Below are the code and all the weights of a small trained network. Each question names an input and a target symbol and asks about switching units off, where a switched-off unit gives its printed mean instead of its output.

import numpy as np


def w(rows, s, z=0):
    codes = np.array(rows[::2]) - 128.0
    scale = np.full(codes.shape[1], s)
    scale[-1] = z or s
    return codes * scale


def f(y):
    return np.maximum(y, 0)


def softmax(a):
    e = np.exp(a - a.max(-1, keepdims=True))
    return e / e.sum(-1, keepdims=True)


def log_softmax(a):
    a = a - a.max(-1, keepdims=True)
    return a - np.log(np.exp(a).sum(-1, keepdims=True))


def net(x, mask):
    ids = ['αβγζηθμξτφψ'.index(c) for c in x.split()]
    T = len(ids)
    res = E[ids] + P[:T]
    r = res
    for j in range(2):
        rows = slice(2 * j, 2 * j + 2)
        q, k, v = (r @ M[0][rows].T for M in (Q, K, V))
        z = softmax(np.where(np.tri(T) > 0, q @ k.T / 2**0.5, -1e9)) @ v
        o = O[0][rows]
        res = res + np.where(mask[j], z, o[:, -1]) @ o[:, :-1]
    y = f(res @ A[0][:, :-1].T + A[0][:, -1])
    res = res + np.where(mask[2:10], y, B[0][:, -1]) @ B[0][:, :-1]
    return log_softmax(res[-1] @ U[:, :-1].T + U[:, -1])


Q, K, V, O, A, B = {}, {}, {}, {}, {}, {}
E = w([
[195,225,118,171,114,141],'α',
[117,84,160,189,101,45],'β',
[60,88,164,134,69,199],'γ',
[108,123,98,56,56,55],'ζ',
[130,52,163,214,109,75],'η',
[99,74,45,123,140,161],'θ',
[29,161,62,159,141,91],'μ',
[132,117,250,68,144,156],'ξ',
[167,115,149,36,205,62],'τ',
[177,182,146,71,191,59],'φ',
[61,125,33,114,147,158],'ψ',
],0.014)
P = w([
[57,23,100,176,254,232],'0',
[136,129,118,113,118,145],'1',
[128,138,126,117,118,110],'2',
[132,141,134,117,114,93],'3',
[120,147,137,104,116,78],'4',
[121,143,128,102,112,69],'5',
[126,153,137,102,116,64],'6',
[121,158,138,103,116,48],'7',
[119,158,130,90,113,45],'8',
],0.0074)
Q[0] = w([
[146,133,180,139,8,149],'head 0',
[7,86,89,153,124,185],'head 0',
[89,122,26,119,206,134],'head 1',
[163,140,214,70,96,113],'head 1',
],0.013)
K[0] = w([
[152,163,166,152,6,143],'head 0',
[70,42,147,168,143,180],'head 0',
[108,85,125,124,249,188],'head 1',
[161,160,117,77,83,77],'head 1',
],0.015)
V[0] = w([
[41,162,2,116,98,187],'head 0',
[178,123,96,16,232,188],'head 0',
[10,227,207,98,162,138],'head 1',
[156,233,144,95,166,9],'head 1',
],0.008)
O[0] = w([
[52,220,173,58,153,39,5],'head 0',
[201,132,108,132,231,86,151],'head 0',
[3,254,166,138,153,227,124],'head 1',
[26,94,91,144,234,157,107],'head 1',
],0.0082,0.0015)
A[0] = w([
[13,39,137,130,66,185,54],'neuron 0',
[8,59,173,220,195,140,136],'neuron 1',
[142,254,150,84,149,117,1],'neuron 2',
[220,87,135,194,112,178,162],'neuron 3',
[134,147,192,132,143,246,221],'neuron 4',
[145,79,117,181,41,115,135],'neuron 5',
[235,218,27,176,86,219,64],'neuron 6',
[147,101,29,179,240,98,54],'neuron 7',
],0.0069,0.004)
B[0] = w([
[216,235,86,89,128,122,225],'neuron 0',
[149,102,189,163,76,124,252],'neuron 1',
[151,119,186,55,138,244,173],'neuron 2',
[52,143,148,133,191,103,223],'neuron 3',
[153,155,125,71,163,111,206],'neuron 4',
[107,97,169,136,124,150,252],'neuron 5',
[117,224,180,254,115,59,175],'neuron 6',
[140,93,90,185,82,212,255],'neuron 7',
],0.0094,0.0055)
U = w([
[44,111,51,71,147,65,255],'α',
[111,122,102,118,103,121,96],'β',
[191,154,153,104,53,202,58],'γ',
[101,134,112,104,143,113,174],'ζ',
[113,76,184,168,66,86,128],'η',
[228,128,119,94,155,57,88],'θ',
[1,131,151,105,140,179,93],'μ',
[140,198,135,170,180,84,121],'ξ',
[155,106,76,128,145,177,173],'τ',
[19,119,104,129,110,175,92],'φ',
[142,121,207,67,222,118,117],'ψ',
],0.009,0.0052)

Each question gives the input, a string of symbols that net reads in full, and the target symbol t.
The units are the heads (2 rows each of Q, K, V and O) and the neurons (one row each of A and B). Each row of codes is followed by its name. A weight is (code - 128) times the scale printed after its matrix; where a second scale follows, it is the last column's (O, A, B and U).
mask holds one flag per unit, heads first, then neurons. A switched-off unit (its flag False) gives its mean, the last column of its rows in O or B, instead of its output. The means were averaged over made-up inputs and are rounded, as every weight is.
A unit's drop is (log p(t) with every unit on - log p(t) with that unit switched off) / (log p(t) with every unit on - log p(t) with every unit switched off).
The circuit of an input: a set's keep is (log p(t) with only the set's units on - log p(t) with every unit switched off) / (log p(t) with every unit on - log p(t) with every unit switched off). Starting from all 10 units, units are removed one at a time, each time the one whose removal leaves the highest keep (on an exact tie, the one counted first), for as long as the keep stays at least 0.8.
units of the circuit, in order: the units of the circuit, biggest drop first
k most important neurons: the k neurons with the biggest drops, biggest first
drop of u: that unit's drop, to one decimal
input ψ μ μ γ α φ α θ, target ψ: units of the circuit, in order -> (head 0; neuron 2)
input α θ θ θ, target α: 2 most important neurons -> (neuron 1; neuron 0)
input β η τ η τ η φ, target τ: units of the circuit, in order -> (head 0; head 1; neuron 7)
input η η ζ ξ γ, target γ: units of the circuit, in order -> (neuron 0; head 0)
input ξ α τ β α η γ ξ θ, target ξ: units of the circuit, in order -> (head 1; neuron 6; head 0)
input μ τ η α η α θ, target μ: units of the circuit, in order -> (head 0; head 1; neuron 2)
input η β γ ξ β μ α η θ, target η: units of the circuit, in order -> (head 1; head 0; neuron 6; neuron 0)
input θ η ζ, target α: units of the circuit, in order -> (head 1; neuron 1; neuron 7)
input θ φ φ φ η α μ, target θ: units of the circuit, in order -> (head 1)
input μ ψ γ, target γ: 2 most important neurons -> (neuron 0; neuron 3)
input γ γ η ψ, target γ: 2 most important neurons -> (neuron 2; neuron 3)
input τ α φ γ η η η ψ θ, target τ: units of the circuit, in order -> (head 0; neuron 7)
input ξ ξ α, target ξ: 2 most important neurons -> (neuron 6; neuron 7)
input τ ζ α φ θ, target τ: most important neuron -> (neuron 7)
input τ γ ζ η τ θ ψ, target τ: drop of neuron 7 -> 0.7
input μ η φ ζ γ μ, target μ: drop of neuron 2 -> 0.5
input γ γ ζ θ, target γ: drop of head 0 -> 0.9
